Below are the code and all the weights of a small trained network. Each question names an input and a class and asks about switching units off, where a switched-off unit gives its printed mean instead of its output.

import numpy as np


def w(rows, s, z=0):
    codes = np.array(rows[::2]) - 128.0
    scale = np.full(codes.shape[1], s)
    scale[-1] = z or s
    return codes * scale


def f(y):
    return y / 2 * (1 + np.tanh(0.7978845608 * (y + 0.044715 * y**3)))


def log_softmax(a):
    a = a - a.max(-1, keepdims=True)
    return a - np.log(np.exp(a).sum(-1, keepdims=True))


def net(x, mask):
    res = np.array(x, float).reshape(1, 4) / 4 @ E
    y = f(res @ A[0][:, :-1].T + A[0][:, -1])
    res = res + np.where(mask, y, B[0][:, -1]) @ B[0][:, :-1]
    return log_softmax(res[-1] @ U[:, :-1].T + U[:, -1])


A, B = {}, {}
E = w([
[179,212,48,106,220,169,115],'x0',
[20,250,216,144,182,122,198],'x1',
[213,181,155,111,114,17,150],'x2',
[165,63,214,2,180,156,176],'x3',
],0.0093)
A[0] = w([
[122,201,182,112,158,18,146,115],'N1',
[123,166,101,200,79,131,139,131],'N2',
[119,115,171,98,183,124,174,125],'N3',
[161,174,134,83,125,13,116,97],'N4',
[59,136,174,154,147,106,157,217],'N5',
[78,186,64,198,86,117,91,91],'N6',
[90,102,203,151,50,143,146,77],'N7',
[143,173,108,107,153,168,116,100],'N8',
[181,174,110,118,145,84,139,87],'N9',
[57,153,188,145,163,184,162,154],'N10',
[46,127,106,96,143,217,102,144],'N11',
[168,91,90,93,139,147,89,143],'N12',
[73,124,121,110,133,188,92,96],'N13',
[139,178,90,108,159,166,134,79],'N14',
[71,188,82,156,105,105,134,100],'N15',
[192,177,99,130,144,191,106,130],'N16',
[187,101,92,114,77,99,96,103],'N17',
[199,90,116,171,120,156,91,80],'N18',
[137,168,189,142,138,175,187,106],'N19',
[115,142,168,161,137,166,146,85],'N20',
[94,223,146,123,188,135,133,175],'N21',
[92,181,167,130,131,158,134,81],'N22',
[98,102,194,52,197,174,201,108],'N23',
[115,118,208,141,52,122,108,91],'N24',
[105,177,89,73,194,159,79,117],'N25',
[135,50,84,109,92,151,82,167],'N26',
[180,119,120,96,95,136,88,97],'N27',
[172,155,108,141,197,148,146,107],'N28',
[152,99,158,71,166,126,164,110],'N29',
[52,177,159,126,150,122,116,93],'N30',
[171,162,102,139,186,172,146,153],'N31',
[80,178,148,107,129,131,130,88],'N32',
[70,99,112,146,143,249,130,83],'N33',
[104,120,152,120,69,115,118,245],'N34',
[161,100,145,32,131,166,98,117],'N35',
],0.013,0.012)
B[0] = w([
[176,144,90,133,95,173,182,224],'N1',
[106,180,163,170,199,86,87,193],'N2',
[96,129,95,152,164,137,125,196],'N3',
[216,197,199,132,120,76,204,188],'N4',
[142,139,83,72,87,161,77,248],'N5',
[97,170,160,200,213,69,73,216],'N6',
[115,49,200,144,55,163,94,185],'N7',
[115,92,177,132,97,151,112,161],'N8',
[172,128,198,138,92,101,149,163],'N9',
[121,139,82,97,121,169,123,242],'N10',
[250,170,185,97,117,90,171,215],'N11',
[91,129,66,105,123,183,120,196],'N12',
[196,161,161,161,119,119,187,166],'N13',
[87,53,181,145,70,122,142,162],'N14',
[88,161,119,171,147,126,99,186],'N15',
[116,78,148,111,88,167,78,187],'N16',
[105,191,89,144,75,219,143,185],'N17',
[92,164,75,166,98,189,174,171],'N18',
[120,132,96,143,101,156,123,186],'N19',
[143,124,99,162,91,176,157,150],'N20',
[127,147,78,98,108,200,112,250],'N21',
[106,97,67,164,90,118,167,173],'N22',
[78,154,129,203,223,112,100,250],'N23',
[101,82,202,140,82,162,104,175],'N24',
[99,62,196,88,94,133,104,195],'N25',
[112,172,92,100,107,204,131,221],'N26',
[126,150,87,153,111,162,170,163],'N27',
[95,89,202,104,84,148,92,174],'N28',
[106,191,176,213,192,120,100,194],'N29',
[84,163,71,139,79,188,161,193],'N30',
[96,98,169,84,112,157,80,197],'N31',
[99,122,77,156,106,171,191,168],'N32',
[222,206,180,162,99,65,254,200],'N33',
[144,132,169,58,132,159,49,221],'N34',
[93,171,99,197,174,120,104,200],'N35',
],0.0095,0.015)
U = w([
[104,149,49,105,92,159,143,93],'0',
[78,162,133,169,184,119,101,126],'1',
[216,161,160,111,95,123,186,154],'2',
[82,81,186,88,67,147,99,120],'3',
[158,152,91,7,159,137,60,249],'4',
[144,103,153,83,116,85,140,96],'5',
[135,113,130,121,142,77,154,98],'6',
],0.018,0.015)

Each question gives the input, the list of numbers given to net, and the class t.
The units are the neurons (one row each of A and B). Each row of codes is followed by its name. A weight is (code - 128) times the scale printed after its matrix; where a second scale follows, it is the last column's (A, B and U).
mask holds one flag per neuron, in row order. A switched-off neuron (its flag False) gives its mean, the last column of its row in B, instead of its output. The means were averaged over made-up inputs and are rounded, as every weight is.
A unit's drop is (log p(t) with every unit on - log p(t) with that unit switched off) / (log p(t) with every unit on - log p(t) with every unit switched off).
The circuit of an input: a set's keep is (log p(t) with only the set's units on - log p(t) with every unit switched off) / (log p(t) with every unit on - log p(t) with every unit switched off). Starting from the 12 units with the biggest drops (on a tie, the unit counted first), units are removed one at a time, each time the one whose removal leaves the highest keep (on an exact tie, the one counted first), for as long as the keep stays at least 0.8.
circuit, biggest first: the units of the circuit, biggest drop first
k most important neurons: the k neurons with the biggest drops, biggest first
drop of u: that unit's drop, to one decimal
input [-5,-8,7,3], class 0: circuit, biggest first -> (N17)
input [-1,-4,-7,6], class 2: 3 most important neurons -> (N33; N11; N6)
input [-3,-3,3,-3], class 4: 2 most important neurons -> (N33; N23)
input [1,-6,-7,5], class 2: 2 most important neurons -> (N33; N11)
input [0,-3,7,-5], class 2: 2 most important neurons -> (N4; N23)
input [-6,-1,-1,-5], class 3: 2 most important neurons -> (N23; N7)
input [-2,5,1,7], class 1: 2 most important neurons -> (N23; N29)
input [-5,-1,-2,-4], class 3: 2 most important neurons -> (N23; N7)
input [-4,-3,2,4], class 1: 2 most important neurons -> (N5; N35)
input [2,-3,4,-3], class 2: 3 most important neurons -> (N23; N5; N4)
input [-7,8,-4,7], class 0: 2 most important neurons -> (N5; N10)
input [7,2,-7,-7], class 1: 3 most important neurons -> (N6; N15; N2)
input [-6,0,0,6], class 1: 3 most important neurons -> (N23; N29; N35)
input [-8,7,7,8], class 1: circuit, biggest first -> (N23)
input [-5,-6,-6,6], class 0: 2 most important neurons -> (N26; N6)
input [-5,7,3,-7], class 0: drop of N1 -> 1.1
input [6,2,4,7], class 1: drop of N23 -> 0.4
input [-6,-4,-8,-8], class 1: drop of N15 -> 0.1
